Here is a tiny trained network, its code and every weight. The questions are about switching its units off for an input and a class, where a switched-off unit gives its printed mean instead of its output.

import numpy as np


def w(rows, s, z=0):
    codes = np.array(rows[::2]) - 128.0
    scale = np.full(codes.shape[1], s)
    scale[-1] = z or s
    return codes * scale


def f(y):
    return np.maximum(y, 0)


def log_softmax(a):
    a = a - a.max(-1, keepdims=True)
    return a - np.log(np.exp(a).sum(-1, keepdims=True))


def net(x, mask):
    res = np.array(x, float).reshape(1, 4) / 4 @ E
    y = f(res @ A[0][:, :-1].T + A[0][:, -1])
    res = res + np.where(mask, y, B[0][:, -1]) @ B[0][:, :-1]
    return log_softmax(res[-1] @ U[:, :-1].T + U[:, -1])


A, B = {}, {}
E = w([
[177,81,66,60,109,104,91,110,156,21,160,128],'x0',
[132,131,92,110,147,115,67,209,215,222,170,100],'x1',
[180,161,194,123,207,47,157,124,182,97,106,72],'x2',
[168,132,94,252,149,100,96,134,174,128,63,229],'x3',
],0.012)
A[0] = w([
[184,154,167,127,176,78,164,171,164,117,119,113,92],'N1',
[93,119,55,122,124,87,98,192,223,187,151,87,96],'N2',
[138,118,170,71,72,146,106,89,124,108,170,38,96],'N3',
[88,86,73,140,25,254,105,151,94,154,148,210,114],'N4',
[205,38,74,65,109,88,49,117,141,21,152,121,143],'N5',
[112,207,131,178,107,157,193,127,137,181,161,108,254],'N6',
[138,135,95,141,148,92,104,125,125,129,71,184,58],'N7',
[84,139,181,78,141,120,150,149,98,169,136,105,133],'N8',
[167,133,83,232,136,143,134,147,193,94,75,166,70],'N9',
[104,94,155,121,166,121,160,94,31,82,85,186,30],'N10',
[182,128,91,234,163,149,106,134,151,106,119,164,180],'N11',
[105,172,239,151,148,175,189,161,86,240,61,134,45],'N12',
[54,99,46,121,87,157,116,118,92,144,143,156,66],'N13',
[146,177,142,144,139,149,71,208,157,196,144,89,108],'N14',
[192,100,111,70,156,108,45,245,197,177,140,114,180],'N15',
[113,126,214,151,113,141,179,22,47,91,26,149,154],'N16',
[149,160,202,114,146,62,139,113,161,121,93,99,166],'N17',
[182,84,40,102,120,75,102,111,187,38,185,156,29],'N18',
[111,63,104,104,171,114,77,185,154,216,148,117,50],'N19',
[145,177,176,112,193,33,180,130,158,82,107,52,67],'N20',
[197,154,171,143,170,48,165,108,179,111,96,69,92],'N21',
[95,191,141,189,148,129,149,152,106,173,102,149,58],'N22',
[128,160,138,49,123,177,172,103,105,147,177,52,108],'N23',
[166,124,137,118,126,117,198,97,70,32,76,144,146],'N24',
[73,135,147,98,134,140,183,167,106,105,183,54,73],'N25',
[118,163,88,182,136,77,77,120,179,105,17,216,85],'N26',
],0.0094,0.011)
B[0] = w([
[80,89,142,100,113,86,68,97,139,172,118,110,177],'N1',
[178,183,182,143,73,103,152,104,36,120,120,105,210],'N2',
[118,64,123,110,109,185,173,189,119,163,144,176,195],'N3',
[60,150,134,89,129,31,11,60,195,217,104,121,238],'N4',
[72,175,74,225,247,139,154,175,134,54,134,84,243],'N5',
[57,169,87,151,233,125,128,152,127,68,213,186,209],'N6',
[155,61,137,126,110,207,136,152,105,179,104,117,156],'N7',
[119,62,117,115,151,170,195,157,160,131,155,172,180],'N8',
[136,70,135,83,96,201,189,196,156,186,75,161,193],'N9',
[216,151,151,170,17,97,150,68,51,136,110,13,166],'N10',
[138,125,138,43,111,174,165,188,129,167,163,217,214],'N11',
[70,122,25,251,177,129,150,142,133,35,19,30,189],'N12',
[89,119,152,128,125,53,82,94,189,227,73,87,183],'N13',
[198,189,155,150,73,109,162,54,56,54,174,98,188],'N14',
[187,194,205,157,121,90,188,74,93,111,204,162,250],'N15',
[187,204,173,127,100,91,181,53,65,119,198,104,231],'N16',
[111,157,128,76,141,94,51,114,195,140,118,140,196],'N17',
[78,96,52,254,142,128,137,148,105,88,74,58,195],'N18',
[231,157,132,150,37,107,177,78,113,107,67,43,181],'N19',
[74,91,139,115,96,87,54,86,168,204,50,124,198],'N20',
[61,90,129,140,107,126,36,64,159,199,116,89,198],'N21',
[83,99,67,180,165,146,147,138,115,79,60,84,161],'N22',
[108,71,125,51,87,190,182,213,148,181,84,184,207],'N23',
[202,168,198,148,112,100,135,98,76,99,210,140,206],'N24',
[158,72,77,105,63,220,185,156,149,201,69,153,182],'N25',
[118,46,136,70,81,215,174,197,148,160,121,160,208],'N26',
],0.008,0.019)
U = w([
[201,144,169,142,90,110,165,86,90,93,145,112,90],'0',
[136,53,126,88,107,206,172,177,134,138,116,149,109],'1',
[99,98,135,117,120,83,15,94,160,154,101,114,110],'2',
[105,107,61,196,185,140,149,145,123,44,102,95,105],'3',
[115,171,151,63,239,124,114,143,145,66,246,204,253],'4',
[251,116,67,23,141,121,54,148,130,25,45,127,66],'5',
],0.014,0.027)

Each question gives the input, the list of numbers given to net, and the class t.
The units are the neurons (one row each of A and B). Each row of codes is followed by its name. A weight is (code - 128) times the scale printed after its matrix; where a second scale follows, it is the last column's (A, B and U).
mask holds one flag per neuron, in row order. A switched-off neuron (its flag False) gives its mean, the last column of its row in B, instead of its output. The means were averaged over made-up inputs and are rounded, as every weight is.
A unit's drop is (log p(t) with every unit on - log p(t) with that unit switched off) / (log p(t) with every unit on - log p(t) with every unit switched off).
The circuit of an input: a set's keep is (log p(t) with only the set's units on - log p(t) with every unit switched off) / (log p(t) with every unit on - log p(t) with every unit switched off). Starting from the 12 units with the biggest drops (on a tie, the unit counted first), units are removed one at a time, each time the one whose removal leaves the highest keep (on an exact tie, the one counted first), for as long as the keep stays at least 0.8.
circuit, biggest first: the units of the circuit, biggest drop first
k most important neurons: the k neurons with the biggest drops, biggest first
drop of u: that unit's drop, to one decimal
input [8,-2,8,-5], class 2: circuit, biggest first : [N20]
input [-7,7,-2,0], class 0: 4 most important neurons : [N14, N5, N2, N19]
input [6,4,2,5], class 3: 3 most important neurons : [N5, N18, N23]
input [-1,3,-8,-6], class 2: 2 most important neurons : [N4, N13]
input [-8,-2,7,-1], class 3: 3 most important neurons : [N12, N4, N6]
input [3,-2,1,-4], class 1: 3 most important neurons : [N6, N15, N23]
input [6,-5,-1,-1], class 3: 2 most important neurons : [N5, N15]
input [0,-5,-3,6], class 1: 4 most important neurons : [N26, N9, N15, N11]
input [8,3,0,8], class 1: 3 most important neurons : [N26, N11, N9]
input [-4,5,2,0], class 0: 2 most important neurons : [N5, N14]
input [-8,3,5,6], class 3: 2 most important neurons : [N12, N22]
input [1,-6,8,-8], class 1: 2 most important neurons : [N23, N3]
input [-6,-2,0,-7], class 1: 2 most important neurons : [N23, N5]
input [-6,-4,-2,-3], class 3: circuit, biggest first : [N12]
input [2,5,-8,-7], class 2: 2 most important neurons : [N4, N13]
input [8,4,1,-7], class 3: 2 most important neurons : [N5, N18]
input [3,0,4,2], class 2: 2 most important neurons : [N6, N21]
input [-8,1,1,3], class 3: drop of N12 : 0.5
input [-7,3,-5,-2], class 3: drop of N12 : 0.5
input [8,1,-1,4], class 3: circuit, biggest first : [N18]
input [-5,-3,1,-6], class 1: drop of N5 : 0.2
input [-4,4,-8,-1], class 2: drop of N4 : 0.1
